Below is a small trained network, with its code and all its weights. Each question gives an input and a class and asks what happens when units are switched off, that is, made to give their printed mean instead of their output.

import numpy as np


def w(rows, s, z=0):
    codes = np.array(rows[::2]) - 128.0
    scale = np.full(codes.shape[1], s)
    scale[-1] = z or s
    return codes * scale


def f(y):
    return np.maximum(y, 0)


def log_softmax(a):
    a = a - a.max(-1, keepdims=True)
    return a - np.log(np.exp(a).sum(-1, keepdims=True))


def net(x, mask):
    res = np.array(x, float).reshape(1, 5) / 4 @ E
    y = f(res @ A[0][:, :-1].T + A[0][:, -1])
    res = res + np.where(mask, y, B[0][:, -1]) @ B[0][:, :-1]
    return log_softmax(res[-1] @ U[:, :-1].T + U[:, -1])


A, B = {}, {}
E = w([
[14,108,125,180,175,254,33],'x0',
[84,27,82,88,71,113,86],'x1',
[249,63,91,91,118,197,97],'x2',
[129,150,113,141,206,97,14],'x3',
[114,243,38,117,137,195,152],'x4',
],0.0095)
A[0] = w([
[124,156,80,79,161,190,140,120],'neuron 0',
[107,178,27,133,205,139,116,189],'neuron 1',
[201,86,30,152,101,152,102,214],'neuron 2',
[77,24,135,102,72,152,151,232],'neuron 3',
[110,108,217,149,143,99,129,230],'neuron 4',
[182,173,43,84,157,131,77,223],'neuron 5',
[88,133,192,137,232,115,94,140],'neuron 6',
[204,130,49,145,102,128,129,203],'neuron 7',
[65,144,87,163,148,114,138,222],'neuron 8',
[158,170,23,139,141,148,167,185],'neuron 9',
[119,81,161,145,169,126,148,197],'neuron 10',
[85,179,104,153,143,144,82,254],'neuron 11',
[202,137,176,82,101,82,145,216],'neuron 12',
[89,206,35,111,163,147,106,185],'neuron 13',
[109,125,180,175,122,76,190,138],'neuron 14',
[131,130,49,137,121,175,81,173],'neuron 15',
[119,76,190,184,181,86,217,212],'neuron 16',
[61,132,168,148,254,118,103,128],'neuron 17',
[39,118,195,158,206,142,97,157],'neuron 18',
],0.0094,0.0033)
B[0] = w([
[91,122,104,114,141,61,159,196],'neuron 0',
[75,95,143,192,240,53,165,223],'neuron 1',
[108,88,108,93,139,158,145,248],'neuron 2',
[61,28,120,116,57,154,57,243],'neuron 3',
[176,232,129,152,66,154,68,194],'neuron 4',
[170,113,125,124,172,120,167,237],'neuron 5',
[194,145,88,162,114,133,103,198],'neuron 6',
[184,69,91,32,97,144,254,221],'neuron 7',
[131,149,186,198,171,124,77,189],'neuron 8',
[126,95,118,116,172,107,167,219],'neuron 9',
[162,170,120,142,29,189,90,172],'neuron 10',
[88,117,89,237,196,101,153,213],'neuron 11',
[188,187,149,49,93,126,168,228],'neuron 12',
[30,69,155,169,197,88,183,229],'neuron 13',
[133,213,144,113,80,129,104,188],'neuron 14',
[83,65,145,133,152,68,162,218],'neuron 15',
[116,189,164,104,88,111,85,205],'neuron 16',
[175,168,63,197,154,212,137,209],'neuron 17',
[228,126,91,167,153,144,86,217],'neuron 18',
],0.0068,0.011)
U = w([
[82,76,152,115,80,136,77,249],'0',
[75,119,149,182,225,91,157,148],'1',
[115,203,254,113,73,87,96,161],'2',
[155,119,144,84,148,119,166,39],'3',
[164,143,99,202,137,148,53,82],'4',
],0.011,0.0019)

Each question gives the input, the list of numbers given to net, and the class t.
The units are the neurons (one row each of A and B). Each row of codes is followed by its name. A weight is (code - 128) times the scale printed after its matrix; where a second scale follows, it is the last column's (A, B and U).
mask holds one flag per neuron, in row order. A switched-off neuron (its flag False) gives its mean, the last column of its row in B, instead of its output. The means were averaged over made-up inputs and are rounded, as every weight is.
A unit's drop is (log p(t) with every unit on - log p(t) with that unit switched off) / (log p(t) with every unit on - log p(t) with every unit switched off).
The circuit of an input: a set's keep is (log p(t) with only the set's units on - log p(t) with every unit switched off) / (log p(t) with every unit on - log p(t) with every unit switched off). Starting from the 12 units with the biggest drops (on a tie, the unit counted first), units are removed one at a time, each time the one whose removal leaves the highest keep (on an exact tie, the one counted first), for as long as the keep stays at least 0.8.
units of the circuit, in order: the units of the circuit, biggest drop first
unit that matters most: the unit with the biggest drop
top k neurons: the k neurons with the biggest drops, biggest first
drop of u: that unit's drop, to one decimal
input [-8,8,-1,3,-6], class 2: unit that matters most => neuron 12
input [4,0,-5,3,0], class 4: units of the circuit, in order => (neuron 18; neuron 17)
input [-7,6,2,-4,-4], class 0: top 2 neurons => (neuron 3; neuron 5)
input [8,6,1,0,-5], class 4: top 2 neurons => (neuron 18; neuron 17)
input [2,1,-4,6,0], class 4: top 3 neurons => (neuron 18; neuron 17; neuron 6)
input [6,7,1,3,-1], class 4: top 3 neurons => (neuron 18; neuron 17; neuron 7)
input [-6,7,0,-4,-1], class 0: top 2 neurons => (neuron 3; neuron 5)
input [-7,1,3,1,-7], class 2: drop of neuron 11 => 0.0
input [-1,8,8,7,4], class 1: drop of neuron 15 => 0.2
input [0,-2,-2,7,-3], class 4: drop of neuron 10 => 0.0
